Here is a tiny trained network, its code and every weight. The questions are about switching its units off for an input and a class, where a switched-off unit gives its printed mean instead of its output.

import numpy as np


def w(rows, s, z=0):
    codes = np.array(rows[::2]) - 128.0
    scale = np.full(codes.shape[1], s)
    scale[-1] = z or s
    return codes * scale


def f(y):
    return np.maximum(y, 0)


def log_softmax(a):
    a = a - a.max(-1, keepdims=True)
    return a - np.log(np.exp(a).sum(-1, keepdims=True))


def net(x, mask):
    res = np.array(x, float).reshape(1, 4) / 4 @ E
    y = f(res @ A[0][:, :-1].T + A[0][:, -1])
    res = res + np.where(mask, y, B[0][:, -1]) @ B[0][:, :-1]
    return log_softmax(res[-1] @ U[:, :-1].T + U[:, -1])


A, B = {}, {}
E = w([
[142,160,160,9,88,148,194,60,141],'x0',
[68,159,85,142,142,135,206,136,143],'x1',
[78,43,131,116,182,182,131,65,170],'x2',
[93,107,129,90,112,59,148,49,101],'x3',
],0.014)
A[0] = w([
[140,244,109,151,91,34,89,117,71,251],'neuron 0',
[206,155,153,78,3,53,193,147,21,163],'neuron 1',
[111,148,176,142,16,114,176,152,66,125],'neuron 2',
[165,211,221,104,127,33,129,121,131,100],'neuron 3',
[1,91,31,149,211,105,179,118,196,209],'neuron 4',
[169,183,202,80,54,168,146,111,210,179],'neuron 5',
[170,80,139,191,162,202,60,143,158,193],'neuron 6',
[190,181,165,57,53,162,206,107,133,195],'neuron 7',
[132,169,68,151,43,117,94,227,111,180],'neuron 8',
[147,210,108,143,61,84,105,109,52,137],'neuron 9',
[47,101,96,180,233,135,179,158,203,182],'neuron 10',
[152,43,248,119,140,53,31,85,152,214],'neuron 11',
[86,164,89,36,138,203,179,133,203,174],'neuron 12',
],0.0081,0.0031)
B[0] = w([
[112,136,69,94,105,57,107,137,149,229],'neuron 0',
[200,136,84,91,40,103,158,72,157,250],'neuron 1',
[182,189,144,75,84,75,133,186,101,187],'neuron 2',
[175,183,125,70,33,67,196,87,141,194],'neuron 3',
[112,199,80,40,156,203,173,132,122,248],'neuron 4',
[128,62,226,84,113,143,121,109,188,214],'neuron 5',
[157,202,181,200,229,111,88,92,115,227],'neuron 6',
[161,79,169,67,69,120,117,121,235,242],'neuron 7',
[52,171,107,170,81,5,65,169,133,214],'neuron 8',
[196,173,66,94,85,67,100,145,110,202],'neuron 9',
[97,218,15,170,231,196,195,206,170,233],'neuron 10',
[135,106,189,111,130,194,113,30,1,228],'neuron 11',
[131,64,129,120,210,165,142,171,206,226],'neuron 12',
],0.0083,0.013)
U = w([
[189,190,80,88,36,41,128,115,128,78],'0',
[44,187,17,136,254,195,187,181,135,131],'1',
[155,142,157,166,79,121,128,181,121,14],'2',
[135,83,199,96,147,158,136,132,219,67],'3',
[221,168,229,210,208,122,89,117,65,141],'4',
[56,153,72,224,142,53,51,202,102,196],'5',
[75,75,143,81,118,151,106,43,4,254],'6',
],0.0082,0.0012)

Each question gives the input, the list of numbers given to net, and the class t.
The units are the neurons (one row each of A and B). Each row of codes is followed by its name. A weight is (code - 128) times the scale printed after its matrix; where a second scale follows, it is the last column's (A, B and U).
mask holds one flag per neuron, in row order. A switched-off neuron (its flag False) gives its mean, the last column of its row in B, instead of its output. The means were averaged over made-up inputs and are rounded, as every weight is.
A unit's drop is (log p(t) with every unit on - log p(t) with that unit switched off) / (log p(t) with every unit on - log p(t) with every unit switched off).
The circuit of an input: a set's keep is (log p(t) with only the set's units on - log p(t) with every unit switched off) / (log p(t) with every unit on - log p(t) with every unit switched off). Starting from the 12 units with the biggest drops (on a tie, the unit counted first), units are removed one at a time, each time the one whose removal leaves the highest keep (on an exact tie, the one counted first), for as long as the keep stays at least 0.8.
circuit, biggest first: the units of the circuit, biggest drop first
top k neurons: the k neurons with the biggest drops, biggest first
drop of u: that unit's drop, to one decimal
input [-6,-7,4,2], class 4: circuit, biggest first => (neuron 6)
input [-5,0,0,0], class 5: top 3 neurons => (neuron 12; neuron 8; neuron 4)
input [-6,-6,-1,5], class 6: top 2 neurons => (neuron 11; neuron 10)
input [-6,-2,-8,-4], class 5: top 2 neurons => (neuron 8; neuron 7)
input [-8,-8,-3,4], class 4: top 3 neurons => (neuron 11; neuron 6; neuron 10)
input [6,8,3,7], class 3: top 2 neurons => (neuron 7; neuron 5)
input [1,-2,4,-7], class 4: top 3 neurons => (neuron 6; neuron 4; neuron 0)
input [-3,1,-1,-6], class 5: top 2 neurons => (neuron 8; neuron 4)
input [0,-2,0,0], class 6: top 2 neurons => (neuron 10; neuron 6)
input [-5,-3,-1,-3], class 5: top 2 neurons => (neuron 8; neuron 5)
input [2,-3,2,8], class 6: drop of neuron 11 => 0.3
input [-3,-6,6,5], class 6: drop of neuron 11 => 0.3
input [-6,-6,-5,-7], class 5: drop of neuron 8 => 1.4
input [-7,7,-6,1], class 5: drop of neuron 8 => 1.2
input [-7,-3,7,-1], class 1: circuit, biggest first => (neuron 10)
